Below is a small trained network, with its code and all its weights. Each question gives an input and a target symbol and asks what happens when units are switched off, that is, made to give their printed mean instead of their output.

import numpy as np


def w(rows, s, z=0):
    codes = np.array(rows[::2]) - 128.0
    scale = np.full(codes.shape[1], s)
    scale[-1] = z or s
    return codes * scale


def norm(h):
    return h / np.sqrt((h * h).mean(-1, keepdims=True) + 1e-5)


def f(y):
    return y / 2 * (1 + np.tanh(0.7978845608 * (y + 0.044715 * y**3)))


def softmax(a):
    e = np.exp(a - a.max(-1, keepdims=True))
    return e / e.sum(-1, keepdims=True)


def log_softmax(a):
    a = a - a.max(-1, keepdims=True)
    return a - np.log(np.exp(a).sum(-1, keepdims=True))


def net(x, mask):
    ids = ['αβγζηθξπσψω'.index(c) for c in x.split()]
    T = len(ids)
    res = E[ids] + P[:T]
    u = 0
    for l in range(2):
        r = norm(res)
        for j in range(3):
            rows = slice(3 * j, 3 * j + 3)
            q, k, v = (r @ M[l][rows].T for M in (Q, K, V))
            z = softmax(np.where(np.tri(T) > 0, q @ k.T / 3**0.5, -1e9)) @ v
            o = O[l][rows]
            res = res + np.where(mask[u + j], z, o[:, -1]) @ o[:, :-1]
        u += 3
        y = f(norm(res) @ A[l][:, :-1].T + A[l][:, -1])
        res = res + np.where(mask[u : u + 16], y, B[l][:, -1]) @ B[l][:, :-1]
        u += 16
    return log_softmax(norm(res)[-1] @ U[:, :-1].T + U[:, -1])


Q, K, V, O, A, B = {}, {}, {}, {}, {}, {}
E = w([
[128,154,73],'α',
[177,51,138],'β',
[128,125,69],'γ',
[121,149,54],'ζ',
[66,85,230],'η',
[144,158,128],'θ',
[133,127,74],'ξ',
[54,100,229],'π',
[2,113,237],'σ',
[147,57,107],'ψ',
[8,137,195],'ω',
],0.012)
P = w([
[168,145,137],'0',
[101,97,142],'1',
[68,58,47],'2',
[68,61,96],'3',
[64,181,124],'4',
[185,125,62],'5',
[66,61,99],'6',
[44,254,86],'7',
[159,153,74],'8',
[202,73,126],'9',
[104,186,168],'10',
[127,171,93],'11',
[171,97,196],'12',
],0.013)
Q[0] = w([
[97,134,201],'L0H1',
[93,89,161],'L0H1',
[131,123,145],'L0H1',
[90,152,96],'L0H2',
[107,171,175],'L0H2',
[130,132,77],'L0H2',
[150,115,98],'L0H3',
[66,168,106],'L0H3',
[203,8,184],'L0H3',
],0.017)
K[0] = w([
[95,85,118],'L0H1',
[115,96,88],'L0H1',
[115,126,124],'L0H1',
[110,119,151],'L0H2',
[134,116,64],'L0H2',
[133,110,185],'L0H2',
[165,115,180],'L0H3',
[88,103,84],'L0H3',
[254,159,171],'L0H3',
],0.021)
V[0] = w([
[89,148,123],'L0H1',
[209,27,127],'L0H1',
[210,195,160],'L0H1',
[74,93,50],'L0H2',
[233,153,153],'L0H2',
[108,128,143],'L0H2',
[78,150,41],'L0H3',
[253,147,166],'L0H3',
[132,140,92],'L0H3',
],0.0057)
O[0] = w([
[150,128,101,148],'L0H1',
[23,110,211,110],'L0H1',
[205,165,150,40],'L0H1',
[146,119,33,186],'L0H2',
[137,23,208,31],'L0H2',
[118,163,125,145],'L0H2',
[64,115,195,206],'L0H3',
[142,3,117,4],'L0H3',
[97,103,157,142],'L0H3',
],0.0047,0.0026)
A[0] = w([
[85,131,49,145],'L0N1',
[93,173,108,112],'L0N2',
[131,156,159,103],'L0N3',
[108,71,192,75],'L0N4',
[44,116,63,89],'L0N5',
[236,165,131,98],'L0N6',
[38,88,116,137],'L0N7',
[200,137,250,3],'L0N8',
[164,120,150,104],'L0N9',
[107,10,61,117],'L0N10',
[113,144,126,111],'L0N11',
[31,79,120,130],'L0N12',
[135,69,50,132],'L0N13',
[104,145,135,81],'L0N14',
[161,162,66,144],'L0N15',
[133,137,105,122],'L0N16',
],0.017,0.0054)
B[0] = w([
[160,120,185,226],'L0N1',
[172,174,95,201],'L0N2',
[108,149,147,130],'L0N3',
[87,149,135,172],'L0N4',
[112,66,185,233],'L0N5',
[216,150,98,182],'L0N6',
[176,131,164,246],'L0N7',
[178,1,183,149],'L0N8',
[155,112,116,129],'L0N9',
[80,56,210,232],'L0N10',
[133,148,126,140],'L0N11',
[188,130,143,255],'L0N12',
[141,119,244,191],'L0N13',
[130,142,132,138],'L0N14',
[143,120,211,195],'L0N15',
[132,135,145,137],'L0N16',
],0.02,0.008)
Q[1] = w([
[140,161,137],'L1H1',
[175,154,82],'L1H1',
[72,66,126],'L1H1',
[152,139,67],'L1H2',
[126,13,205],'L1H2',
[122,84,210],'L1H2',
[98,73,89],'L1H3',
[40,137,171],'L1H3',
[140,6,112],'L1H3',
],0.022)
K[1] = w([
[101,162,110],'L1H1',
[167,204,159],'L1H1',
[178,29,147],'L1H1',
[86,127,89],'L1H2',
[251,212,110],'L1H2',
[173,146,177],'L1H2',
[146,104,230],'L1H3',
[185,76,83],'L1H3',
[147,189,179],'L1H3',
],0.018)
V[1] = w([
[195,107,122],'L1H1',
[157,129,121],'L1H1',
[37,174,126],'L1H1',
[173,115,128],'L1H2',
[136,211,83],'L1H2',
[101,136,127],'L1H2',
[144,150,91],'L1H3',
[215,8,130],'L1H3',
[142,71,23],'L1H3',
],0.015)
O[1] = w([
[83,162,102,164],'L1H1',
[100,150,123,137],'L1H1',
[166,98,167,64],'L1H1',
[157,152,178,181],'L1H2',
[136,164,58,57],'L1H2',
[112,114,99,95],'L1H2',
[128,91,140,85],'L1H3',
[79,162,2,237],'L1H3',
[169,79,25,8],'L1H3',
],0.015,0.011)
A[1] = w([
[244,56,113,163],'L1N1',
[153,98,102,114],'L1N2',
[253,149,85,160],'L1N3',
[139,145,119,133],'L1N4',
[49,101,51,2],'L1N5',
[75,98,124,124],'L1N6',
[164,137,158,102],'L1N7',
[175,60,158,170],'L1N8',
[133,161,139,142],'L1N9',
[141,182,130,163],'L1N10',
[118,119,116,134],'L1N11',
[70,172,96,143],'L1N12',
[210,156,159,142],'L1N13',
[108,138,142,112],'L1N14',
[37,47,118,90],'L1N15',
[79,117,87,74],'L1N16',
],0.02,0.0045)
B[1] = w([
[229,187,245,157],'L1N1',
[156,167,138,114],'L1N2',
[78,117,170,157],'L1N3',
[120,116,111,132],'L1N4',
[61,59,252,141],'L1N5',
[144,117,109,136],'L1N6',
[94,144,90,201],'L1N7',
[200,111,121,232],'L1N8',
[127,139,99,184],'L1N9',
[126,121,72,205],'L1N10',
[125,130,130,117],'L1N11',
[176,42,141,169],'L1N12',
[85,124,20,254],'L1N13',
[158,143,134,155],'L1N14',
[173,136,40,160],'L1N15',
[87,76,150,128],'L1N16',
],0.027,0.0078)
U = w([
[133,174,111,52],'α',
[147,129,86,124],'β',
[105,159,136,3],'γ',
[80,197,126,142],'ζ',
[147,126,99,149],'η',
[248,183,157,34],'θ',
[165,132,80,92],'ξ',
[154,125,81,119],'π',
[42,190,171,217],'σ',
[56,62,109,249],'ψ',
[108,165,125,48],'ω',
],0.015,0.0023)

Each question gives the input, a string of symbols that net reads in full, and the target symbol t.
The units are the heads (3 rows each of Q, K, V and O) and the neurons (one row each of A and B). Each row of codes is followed by its name. A weight is (code - 128) times the scale printed after its matrix; where a second scale follows, it is the last column's (O, A, B and U).
mask holds one flag per unit, layer by layer, with each layer's heads first. A switched-off unit (its flag False) gives its mean, the last column of its rows in O or B, instead of its output. The means were averaged over made-up inputs and are rounded, as every weight is.
A unit's drop is (log p(t) with every unit on - log p(t) with that unit switched off) / (log p(t) with every unit on - log p(t) with every unit switched off).
The circuit of an input: a set's keep is (log p(t) with only the set's units on - log p(t) with every unit switched off) / (log p(t) with every unit on - log p(t) with every unit switched off). Starting from the 12 units with the biggest drops (on a tie, the unit counted first), units are removed one at a time, each time the one whose removal leaves the highest keep (on an exact tie, the one counted first), for as long as the keep stays at least 0.8.
units of the circuit, in order: the units of the circuit, biggest drop first
unit that matters most: the unit with the biggest drop
top k neurons: the k neurons with the biggest drops, biggest first
top k neurons in layer l: the k neurons of layer l with the biggest drops, biggest first
drop of u: that unit's drop, to one decimal
input θ θ ζ ξ α θ σ π, target ψ: top 3 neurons in layer 0 -> [L0N13; L0N15; L0N6]
input ζ θ σ, target θ: units of the circuit, in order -> [L0N12]
input α θ θ θ θ ξ θ σ θ ζ θ ω, target θ: top 3 neurons -> [L0N10; L0N12; L0N7]
input γ θ ω, target θ: top 4 neurons -> [L0N5; L0N12; L0N7; L0N10]
input θ θ β θ α, target ψ: top 3 neurons in layer 0 -> [L0N13; L0N12; L0N7]
input σ π η σ σ γ, target σ: top 3 neurons -> [L0N12; L0N8; L0N7]
input θ σ θ η η ζ θ θ θ θ ω, target ψ: top 3 neurons in layer 0 -> [L0N15; L0N1; L0N13]
input σ α γ β σ π β θ θ θ β, target σ: top 3 neurons in layer 0 -> [L0N13; L0N4; L0N5]
input θ β ψ θ θ θ ζ ξ ζ σ σ, target ψ: top 3 neurons -> [L0N15; L0N13; L0N1]
input η ξ θ ω σ ζ θ β σ π, target σ: top 3 neurons -> [L1N13; L0N5; L1N12]
input π σ θ ζ ζ θ ψ σ β, target σ: top 4 neurons in layer 0 -> [L0N12; L0N8; L0N7; L0N5]
input α θ ω θ σ π π ω π σ, target σ: top 2 neurons in layer 1 -> [L1N12; L1N1]
input θ σ σ θ ξ α σ β, target ψ: top 3 neurons in layer 0 -> [L0N12; L0N7; L0N13]
input θ θ θ θ θ θ θ θ ζ ω ξ, target ψ: unit that matters most -> L1H3
input θ θ ψ σ σ θ ξ ζ, target ψ: top 3 neurons -> [L0N13; L0N12; L0N7]
input θ θ ψ ξ θ θ ψ ξ ζ θ β, target ψ: top 3 neurons in layer 0 -> [L0N2; L0N6; L0N15]
input θ ζ θ π β γ ψ ψ, target ψ: top 2 neurons in layer 1 -> [L1N12; L1N5]
input θ σ ζ θ ξ σ σ θ σ σ η, target ψ: top 2 neurons -> [L0N1; L0N15]
input ξ σ η σ σ η, target σ: top 2 neurons in layer 0 -> [L0N4; L0N8]
input θ β σ π β π θ π, target ψ: top neuron -> [L0N13]
input α ω θ, target σ: top 3 neurons in layer 1 -> [L1N12; L1N1; L1N15]
input β σ θ θ η η θ σ β π, target σ: drop of L0H1 -> 0.5
input γ ψ σ β ζ α β α ξ π θ σ, target θ: drop of L1N8 -> 0.1
input σ η γ β β σ θ σ σ σ, target σ: drop of L0N8 -> 0.2
input π σ θ θ ψ θ σ σ ζ ω ξ σ ζ, target σ: drop of L0N15 -> 0.3
